[-1.30 -0.75  2.57  0.81  1.13 -1.85  0.92 -1.78 -2.35  1.63 -1.12 -0.70
 -0.56 -1.24 -1.93  1.49 -2.19  0.91  1.96 -1.00 -1.40  0.20  1.85  0.27
  1.89  0.02 -2.75  0.03  1.17  0.85] | (59) <83>
[-1.01 -0.83  3.16  2.16  0.09 -2.77  0.89 -0.58 -2.54  1.45 -1.19 -1.45
  0.12 -0.80 -0.22  0.60 -1.25  2.14  1.29 -1.40 -1.45  2.17  3.57  0.22
  1.96 -0.51 -3.50 -0.97 -0.77  2.16] | (59) <91>
[-1.76 -1.66  1.20  0.74 -0.09 -1.56 -0.56  0.08 -0.21 -0.36  1.22 -0.60
 -0.08  0.99 -2.45  2.30 -3.61 -1.29  1.34 -0.23 -3.17 -0.75  2.54 -0.81
  1.17  0.07 -0.76 -0.89  0.57 -0.22] | (53) <88>
[-2.33 -1.90  1.19  0.19  0.34 -1.26  0.66 -1.28 -1.97 -0.48 -2.84 -0.82
 -2.29  0.29  0.70  1.98 -5.59 -0.07  1.66 -1.09 -4.53 -3.51  2.06  0.44
  3.60  0.95 -2.77 -0.84  3.44 -0.03] | (53) <86>
[-3.85 -0.62  0.76  1.08  0.55 -2.84  0.41 -0.46 -1.10  1.32 -1.37 -0.10
 -2.00  1.26 -1.69  2.58 -5.22 -0.14  0.94 -0.31 -2.88 -2.90  4.34  0.94
  2.80  1.13 -4.03 -4.68  4.38 -0.32] | (53) <88>
[-3.52  0.68  0.96  0.62 -1.89 -3.71  0.06  0.34 -0.20  3.42 -1.46  0.32
 -3.45 -0.04 -5.77  3.63 -5.80 -1.31 -0.21 -0.87 -0.54 -3.91  6.60  0.33
  3.05  1.70 -4.17 -6.60  5.79 -0.49] | (53) <88>
[-3.82  1.13  0.16  1.51 -1.31 -3.13 -0.59 -0.23 -1.38  1.31  0.02  0.10
 -1.91  0.04 -4.27  4.14 -3.89 -0.31 -0.37  0.03 -3.81 -4.50  2.87 -1.11
  2.26  1.28 -1.22 -3.85  3.56 -1.14] | (53) <88>
[-2.58 -1.17  0.95 -0.11  0.55 -2.12 -0.27 -0.03 -3.22  0.75 -4.80 -2.63
 -0.75 -0.43 -3.89  3.04 -4.18  0.15  0.92  0.22 -2.31 -4.60  0.65  0.08
  2.36  0.93 -0.42  0.67  4.39  0.26] | (53) <86>
[-1.31 -0.66  2.43  2.00  0.39 -4.64  0.64 -0.09 -3.37  0.97 -2.13 -1.60
 -0.54 -1.18  2.27  0.05 -2.60  3.26  1.27 -1.44 -2.75  1.46  4.08  1.07
  3.15 -0.16 -5.34 -1.62  1.23  2.74] | (59) <91>
[ 0.14 -1.55  3.41  1.47  0.55 -3.63  0.27 -1.34 -4.13  1.90 -2.25 -1.75
 -0.30  3.35 -1.35  1.88 -1.93  1.09  1.62 -1.89 -3.23  1.35  2.52  0.46
  2.30 -1.02 -3.57  2.24 -1.11  1.30] | (59) <83>
[-0.25 -0.36  3.47  1.74  0.29 -2.39  0.75 -1.37 -3.02  1.72 -3.97 -2.10
  0.46 -1.14 -0.18  0.70 -2.17  2.79  1.37 -1.39 -2.78  2.14  2.41  1.14
  3.52 -0.63 -3.39  2.82 -0.55  2.78] | (59) <91>
[-1.19  0.38  3.20  1.75  1.09 -6.89 -0.84  0.07 -4.65  0.98 -0.36 -1.38
 -0.42  0.02  0.91  1.06 -1.47  2.13  1.79 -1.91 -4.80  0.26  3.67  0.20
  0.68 -0.38 -4.34 -1.90  0.53  1.88] | (59) <83>
[-3.66 -0.72  0.99  0.40  0.44 -2.51  0.19 -1.53 -3.21  0.10 -3.67 -1.52
 -1.33  0.07 -1.12  2.66 -4.51  0.07  1.20 -0.10 -5.05 -5.00  0.69 -0.08
  2.78  1.00 -1.69 -0.12  4.69 -0.31] | (53) <86>
[-2.90 -3.15  1.74  0.45  2.07 -1.49  0.79 -2.45 -1.72 -0.98 -3.13 -0.56
 -1.81  0.27  1.40  2.23 -5.00  0.06  2.71 -0.25 -5.75 -3.73  0.16 -0.22
  3.28  0.38 -2.22 -0.34  3.57 -0.20] | (53) <86>
[-3.02 -1.38  2.06  0.97  0.74 -3.49 -0.01 -1.43 -1.73  0.39 -0.68 -0.97
 -2.28  0.30 -2.13  2.83 -4.54 -0.76  1.69 -0.75 -4.58 -2.95  2.50 -0.48
  2.34  0.48 -2.87 -2.32  3.00 -0.26] | (53) <88>
[-1.28 -0.87  3.19  1.91 -1.13 -2.62  0.96 -1.53 -3.40  2.17 -3.70 -1.50
 -1.05 -1.41  0.10  1.26 -3.07  2.13  1.00 -0.98 -3.04  0.84  3.27  1.24
  2.68  0.27 -4.14  2.41 -0.34  1.79] | (59) <91>
[ 0.09 -0.03  4.10 -0.27  0.39 -2.99  1.16 -2.09 -3.49  2.07 -1.87 -1.61
 -1.05 -1.79  1.10  0.45 -0.53  2.55  1.63 -2.11 -2.20  2.10  1.60  0.77
  0.91 -0.66 -3.39  1.73 -1.80  1.97] | (59) <91>
[-2.84 -1.79  1.72  0.92  0.05 -2.28 -0.08 -1.47 -3.58  0.79 -3.15 -1.49
 -0.70 -0.18 -2.53  3.25 -4.44  0.24  1.93 -0.20 -4.90 -3.36  0.73  0.29
  3.08  0.56 -1.61  0.97  2.96  0.12] | (53) <86>
[-1.40 -0.79  3.89  1.95  0.06 -1.29  1.02 -1.48 -2.31  2.46 -1.89 -1.85
 -0.30 -0.99 -0.34  1.38 -0.07  2.61  0.41 -1.13 -2.79  2.11  1.61  0.37
  2.26 -0.10 -2.56  1.42 -2.13  1.46] | (59) <83>
[-3.37  0.01  1.07  0.37  0.48 -3.64 -0.28  0.81 -2.92  1.21 -2.79 -1.30
 -1.16  0.38 -2.87  3.20 -6.27 -0.48  0.70 -0.06 -3.71 -4.35  1.35 -0.22
  1.78  0.84 -1.34 -2.10  3.99  0.17] | (53) <88>
[ 1.03 -0.56  2.31  2.40  0.19 -4.02  0.16 -1.84 -4.68  1.70 -1.42 -0.20
  0.27 -1.77 -1.18  0.52 -2.00  2.28  1.41 -1.49 -3.01  1.91  3.16  1.49
  1.68  1.87 -3.64  3.11 -0.86  2.59] | (59) <91>
[-4.84 -0.49  1.35  0.56 -0.44 -1.38  0.93 -0.53 -1.58  2.02 -1.67 -0.78
 -0.84 -0.59 -6.08  4.16 -4.01  0.00  0.63 -0.48 -2.65 -3.79  1.79 -0.85
  2.99  0.53 -1.33 -3.32  3.73  0.10] | (53) <88>

[-0.30 -1.43  7.12  0.90  3.37 -0.62 -1.22 -0.21  0.12  0.39 -3.15  1.73
  1.03 -0.35 -1.17 -0.38 -3.09 -1.15 -0.27 -1.29  0.92  0.68  3.15  1.40
 -1.36  1.32 -2.16 -0.59  0.01  1.65] | <54> (75)
[ 2.30 -0.50  6.57  0.18  2.63 -1.74  0.32  1.05  0.09 -1.38 -0.35  1.59
  1.39  0.99  0.08 -2.07 -2.96  0.57 -1.07 -0.75 -0.80 -0.81  2.65 -0.27
  0.72  0.22 -1.97 -0.35 -0.23  0.17] | <54> (75)
[-0.30 -0.56 -1.04 -1.28  0.10 -1.13  2.74  1.09 -0.21 -3.24 -0.91 -0.47
  0.76 -0.37  1.37 -2.71  1.01 -4.80  0.86 -1.74  0.35  0.93 -6.18  2.52
 -3.79 -1.64 -1.81  0.79 -3.32 -1.83] | <52> (54)
[-0.61 -1.04  3.62  0.16  5.77 -0.99 -2.88  1.15 -0.39  5.00 -1.09  0.97
  0.09  0.26 -0.40 -1.27 -3.49  1.91 -0.83  0.03  1.62  1.14  4.35 -1.69
  5.44  0.83 -4.10 -0.46  3.06  4.71] | <54> (55)
[ 1.64  1.04  0.36  0.49 -1.07  1.34  0.49 -1.10  0.93 -1.21  2.81 -0.50
 -0.09  1.60  0.70 -0.06 -0.22  2.91 -1.53  1.92 -0.52 -2.57  3.53 -0.68
  0.26 -0.26  2.50 -0.09  1.52 -1.60] | <45> (68)
[ 1.41 -0.67  2.71  0.86  0.92 -2.84 -2.24  0.47 -0.33 -0.30  1.52  1.85
 -0.91 -0.42 -0.24 -2.18 -0.39  2.84  1.70 -0.13  1.00  0.40  3.89 -5.77
  3.39 -0.10  0.86  0.24 -0.80  3.45] | <55> (60)
[ 0.41 -0.03 -0.37 -0.13  2.34 -1.71 -1.66  1.60 -1.16  2.27  2.10  0.94
 -0.16  0.16 -0.28 -0.53 -0.73  3.00  0.46  0.26  0.19  0.29  2.02 -3.97
  6.60 -0.35 -0.92 -0.32  0.15  3.03] | <55> (70)
[ 1.41 -1.91  4.28  0.53  1.17 -1.01 -3.49 -0.21  1.27 -1.07  0.54 -1.34
 -1.15 -1.87 -2.14 -2.67  1.93  0.36  1.87  2.37  0.86  0.21  1.91 -3.03
 -1.87 -1.66 -0.90  0.28  5.33  1.44] | <55> (81)
[-0.77 -1.11  4.31  0.73  3.68 -1.17  0.69 -0.18 -0.69 -1.88 -1.97  0.15
  1.66 -0.08  0.77 -2.66 -1.71 -2.24 -0.58 -2.48  2.65  0.36  0.70  1.23
 -1.67  0.59 -2.35 -0.09 -1.94  2.60] | <54> (75)
[-0.55 -0.90  1.97  0.64  3.43  0.31 -3.19  0.71  1.14  4.43 -0.54  0.76
  0.17 -0.75 -2.28  1.45 -1.54  1.42 -0.53  0.06 -1.66  1.30  1.90  0.45
  2.62  0.04 -3.51 -0.39  5.26  1.00] | <54> (55)
[ 0.01 -1.87  3.90  1.46  1.96 -2.29 -2.33  1.99  0.24  2.42  0.41  1.57
 -0.08  0.27 -0.40 -0.99 -1.51  1.98  2.43 -1.81 -0.12  1.63  2.19 -3.29
  5.30 -0.85 -1.41  0.17 -1.41  2.24] | <54> (75)
[-1.40 -0.32  0.77 -0.29  0.25 -1.30  1.62  0.66 -0.06  0.21 -1.73  0.49
  0.19 -0.54  1.01 -0.89 -0.59 -3.96  1.32 -2.96  0.55  2.34 -2.64  1.81
 -2.85 -0.42 -0.46  1.21 -4.60 -0.74] | <52> (54)
